Below is a small trained network, with its code and all its weights. Each question gives an input and a target symbol and asks what happens when units are switched off, that is, made to give their printed mean instead of their output.

import numpy as np


def w(rows, s, z=0):
    codes = np.array(rows[::2]) - 128.0
    scale = np.full(codes.shape[1], s)
    scale[-1] = z or s
    return codes * scale


def norm(h):
    return h / np.sqrt((h * h).mean(-1, keepdims=True) + 1e-5)


def f(y):
    return np.maximum(y, 0)


def softmax(a):
    e = np.exp(a - a.max(-1, keepdims=True))
    return e / e.sum(-1, keepdims=True)


def log_softmax(a):
    a = a - a.max(-1, keepdims=True)
    return a - np.log(np.exp(a).sum(-1, keepdims=True))


def net(x, mask):
    ids = ['αγεζηθστφψω'.index(c) for c in x.split()]
    T = len(ids)
    res = E[ids] + P[:T]
    r = norm(res)
    for j in range(2):
        rows = slice(4 * j, 4 * j + 4)
        q, k, v = (r @ M[0][rows].T for M in (Q, K, V))
        z = softmax(np.where(np.tri(T) > 0, q @ k.T / 4**0.5, -1e9)) @ v
        o = O[0][rows]
        res = res + np.where(mask[j], z, o[:, -1]) @ o[:, :-1]
    y = f(norm(res) @ A[0][:, :-1].T + A[0][:, -1])
    res = res + np.where(mask[2:18], y, B[0][:, -1]) @ B[0][:, :-1]
    return log_softmax(norm(res)[-1] @ U[:, :-1].T + U[:, -1])


Q, K, V, O, A, B = {}, {}, {}, {}, {}, {}
E = w([
[163,101,126,99,88,120,102,134,177,151],'α',
[146,111,118,158,109,141,93,101,145,106],'γ',
[152,75,131,162,89,146,145,114,122,157],'ε',
[141,109,115,156,92,102,109,100,152,135],'ζ',
[157,143,103,144,87,87,118,102,172,151],'η',
[144,92,91,103,86,151,65,141,162,130],'θ',
[235,117,111,112,106,131,202,131,57,43],'σ',
[162,177,215,101,197,198,127,97,142,94],'τ',
[169,217,232,79,103,213,128,162,155,166],'φ',
[125,254,49,120,156,133,173,68,87,165],'ψ',
[120,195,75,97,204,137,107,183,64,134],'ω',
],0.00069)
P = w([
[92,133,146,110,154,104,156,133,114,137],'0',
[173,132,87,216,203,142,130,135,254,158],'1',
[170,113,83,214,175,174,108,155,210,132],'2',
[143,101,96,233,133,194,74,150,159,101],'3',
[99,122,95,150,38,229,102,171,130,99],'4',
[105,142,104,124,20,207,100,134,111,81],'5',
[127,175,114,83,22,170,90,105,90,70],'6',
[180,198,116,98,64,83,75,79,53,97],'7',
[209,156,112,102,103,106,51,90,36,123],'8',
[214,136,124,129,134,126,57,67,23,180],'9',
[215,106,129,134,142,201,59,73,40,219],'10',
],0.00079)
Q[0] = w([
[50,180,225,139,169,185,123,134,186,35],'H0',
[246,99,76,166,62,229,160,96,168,116],'H0',
[9,72,124,142,44,48,193,200,200,15],'H0',
[4,59,170,180,199,73,242,244,139,124],'H0',
[21,124,135,111,80,98,196,179,164,58],'H1',
[185,225,103,52,47,211,104,112,23,87],'H1',
[21,86,120,133,95,190,220,233,172,146],'H1',
[31,131,146,63,86,25,180,85,123,81],'H1',
],0.0031)
K[0] = w([
[127,96,14,228,120,97,136,186,151,133],'H0',
[129,238,143,128,212,178,47,108,29,158],'H0',
[183,104,108,219,103,212,62,166,247,60],'H0',
[131,86,117,172,146,90,126,141,252,152],'H0',
[170,110,84,207,187,200,129,171,192,170],'H1',
[16,26,141,137,94,33,156,118,213,165],'H1',
[206,129,63,192,237,109,108,114,181,192],'H1',
[129,89,95,218,101,240,75,199,173,74],'H1',
],0.0031)
V[0] = w([
[104,154,100,120,99,157,69,177,70,254],'H0',
[92,111,241,94,199,172,68,158,144,88],'H0',
[85,168,31,128,235,135,91,168,67,175],'H0',
[108,198,190,138,150,143,109,57,184,180],'H0',
[147,101,161,17,86,157,106,217,145,176],'H1',
[82,26,199,197,72,121,103,93,131,162],'H1',
[97,137,46,82,136,41,44,82,168,150],'H1',
[125,36,55,144,155,150,59,112,100,35],'H1',
],0.0025)
O[0] = w([
[125,188,129,173,73,41,147,226,196,69,214],'H0',
[207,214,136,155,233,162,43,163,62,92,78],'H0',
[97,239,80,129,183,22,200,117,154,100,254],'H0',
[95,215,225,157,84,122,14,68,77,113,137],'H0',
[58,136,20,230,123,223,115,173,162,150,162],'H1',
[126,81,212,219,187,48,120,180,136,225,14],'H1',
[32,54,152,116,183,129,60,105,97,6,182],'H1',
[173,145,133,116,232,105,38,78,237,99,174],'H1',
],0.0025,0.00093)
A[0] = w([
[170,138,170,56,130,100,135,107,154,90,118],'N0',
[157,145,140,157,128,94,144,168,174,255,42],'N1',
[55,93,148,135,188,109,157,187,68,101,183],'N2',
[151,173,142,115,157,143,57,101,56,152,73],'N3',
[96,182,190,124,102,101,168,208,82,127,162],'N4',
[199,170,116,85,135,58,130,162,151,123,40],'N5',
[171,118,120,141,207,161,108,207,137,172,216],'N6',
[67,124,95,80,142,133,64,88,92,78,116],'N7',
[46,142,88,176,152,185,138,161,167,115,68],'N8',
[157,94,229,34,200,16,87,135,114,133,57],'N9',
[97,165,143,111,172,116,250,159,130,155,61],'N10',
[80,74,183,95,165,111,133,88,57,144,31],'N11',
[118,49,117,108,172,82,173,130,197,136,175],'N12',
[107,150,182,216,128,81,94,181,123,71,191],'N13',
[96,203,98,112,153,60,161,163,140,81,57],'N14',
[160,60,130,151,159,119,148,168,108,106,2],'N15',
],0.0021,0.00087)
B[0] = w([
[144,189,117,141,169,87,119,86,125,168,196],'N0',
[119,136,204,156,100,120,162,56,184,27,151],'N1',
[180,48,114,65,250,102,167,185,127,88,162],'N2',
[111,44,156,134,128,71,204,99,173,82,193],'N3',
[201,121,59,61,122,86,179,197,147,103,176],'N4',
[206,113,116,100,208,101,176,156,69,158,197],'N5',
[236,121,120,193,208,143,107,169,175,136,192],'N6',
[180,143,182,168,126,167,168,52,146,60,216],'N7',
[89,178,87,110,67,108,161,52,155,195,198],'N8',
[40,227,20,119,97,132,108,131,90,237,172],'N9',
[136,81,170,187,81,6,191,98,188,116,158],'N10',
[170,183,118,26,129,191,78,174,136,137,149],'N11',
[76,60,126,72,209,101,89,98,196,88,189],'N12',
[81,172,155,126,104,64,77,218,66,89,216],'N13',
[136,6,176,148,119,194,50,150,114,143,251],'N14',
[82,112,66,59,112,161,98,188,158,209,133],'N15',
],0.0017,0.0016)
U = w([
[24,130,22,240,13,234,197,248,8,228,46],'α',
[100,97,221,21,250,17,13,94,79,251,42],'γ',
[220,21,251,249,89,6,248,240,247,251,51],'ε',
[10,4,239,10,119,61,84,183,15,163,138],'ζ',
[15,15,231,10,7,96,211,64,21,10,68],'η',
[5,37,70,249,203,193,3,157,249,52,112],'θ',
[249,5,7,10,132,253,250,13,225,239,135],'σ',
[251,192,240,149,249,198,20,10,18,126,157],'τ',
[243,252,172,170,16,251,58,237,6,178,138],'φ',
[44,253,69,41,32,21,250,7,163,26,113],'ψ',
[164,217,5,136,238,32,165,228,222,6,253],'ω',
],0.0032,0.0029)

Each question gives the input, a string of symbols that net reads in full, and the target symbol t.
The units are the heads (4 rows each of Q, K, V and O) and the neurons (one row each of A and B). Each row of codes is followed by its name. A weight is (code - 128) times the scale printed after its matrix; where a second scale follows, it is the last column's (O, A, B and U).
mask holds one flag per unit, heads first, then neurons. A switched-off unit (its flag False) gives its mean, the last column of its rows in O or B, instead of its output. The means were averaged over made-up inputs and are rounded, as every weight is.
A unit's drop is (log p(t) with every unit on - log p(t) with that unit switched off) / (log p(t) with every unit on - log p(t) with every unit switched off).
The circuit of an input: a set's keep is (log p(t) with only the set's units on - log p(t) with every unit switched off) / (log p(t) with every unit on - log p(t) with every unit switched off). Starting from the 12 units with the biggest drops (on a tie, the unit counted first), units are removed one at a time, each time the one whose removal leaves the highest keep (on an exact tie, the one counted first), for as long as the keep stays at least 0.8.
units of the circuit, in order: the units of the circuit, biggest drop first
unit that matters most: the unit with the biggest drop
which heads matter: for each layer, one digit per head in row order, 1 if its drop is at least 0.15 and else 0, layers parted by /
drop when u is switched off: that unit's drop, to one decimal
input φ ω τ φ τ γ η τ φ σ, target φ: units of the circuit, in order	(H1; H0)
input ψ ω σ θ, target ψ: units of the circuit, in order	(H1; H0)
input γ θ ψ α α γ ζ γ, target γ: which heads matter	01
input ε τ γ θ ψ, target ε: which heads matter	01
input σ η φ σ ε φ τ, target σ: which heads matter	11
input τ η α θ τ τ η, target τ: which heads matter	10
input θ ω ε θ ψ ω θ ψ θ, target θ: which heads matter	01
input η σ θ η ζ ε σ ψ α γ, target η: which heads matter	11
input σ η α ω, target σ: which heads matter	10
input α θ ω φ σ γ, target α: units of the circuit, in order	(H1; N12)
input γ γ φ ε τ θ σ θ, target γ: which heads matter	01
input ε α ε ψ θ σ ω σ ζ, target σ: units of the circuit, in order	(H0)
input ω θ γ σ ω σ τ ζ γ ω θ, target ω: which heads matter	10
input θ ε φ θ γ ψ ε, target θ: which heads matter	11
input φ θ ω σ α τ η α ε η, target φ: unit that matters most	H0
input γ τ σ α, target τ: which heads matter	10
input τ ω ω ζ θ τ, target τ: which heads matter	11
input τ τ θ ψ σ θ σ ε, target σ: units of the circuit, in order	(H0; H1)
input ω α τ τ σ σ θ ζ, target σ: units of the circuit, in order	(H0; N13)
input θ θ ω ω θ ε θ α τ, target θ: units of the circuit, in order	(H1)
input η τ θ τ ψ ψ, target η: which heads matter	01
input ζ ε ε, target ζ: units of the circuit, in order	(H1; H0)
input ε ω τ σ σ τ ε ω θ ω θ, target ε: drop when H1 is switched off	0.3
input σ θ ω τ τ η γ α θ σ, target σ: drop when H0 is switched off	0.8
input ω φ θ η σ σ φ ω ψ τ, target ω: drop when N8 is switched off	0.1
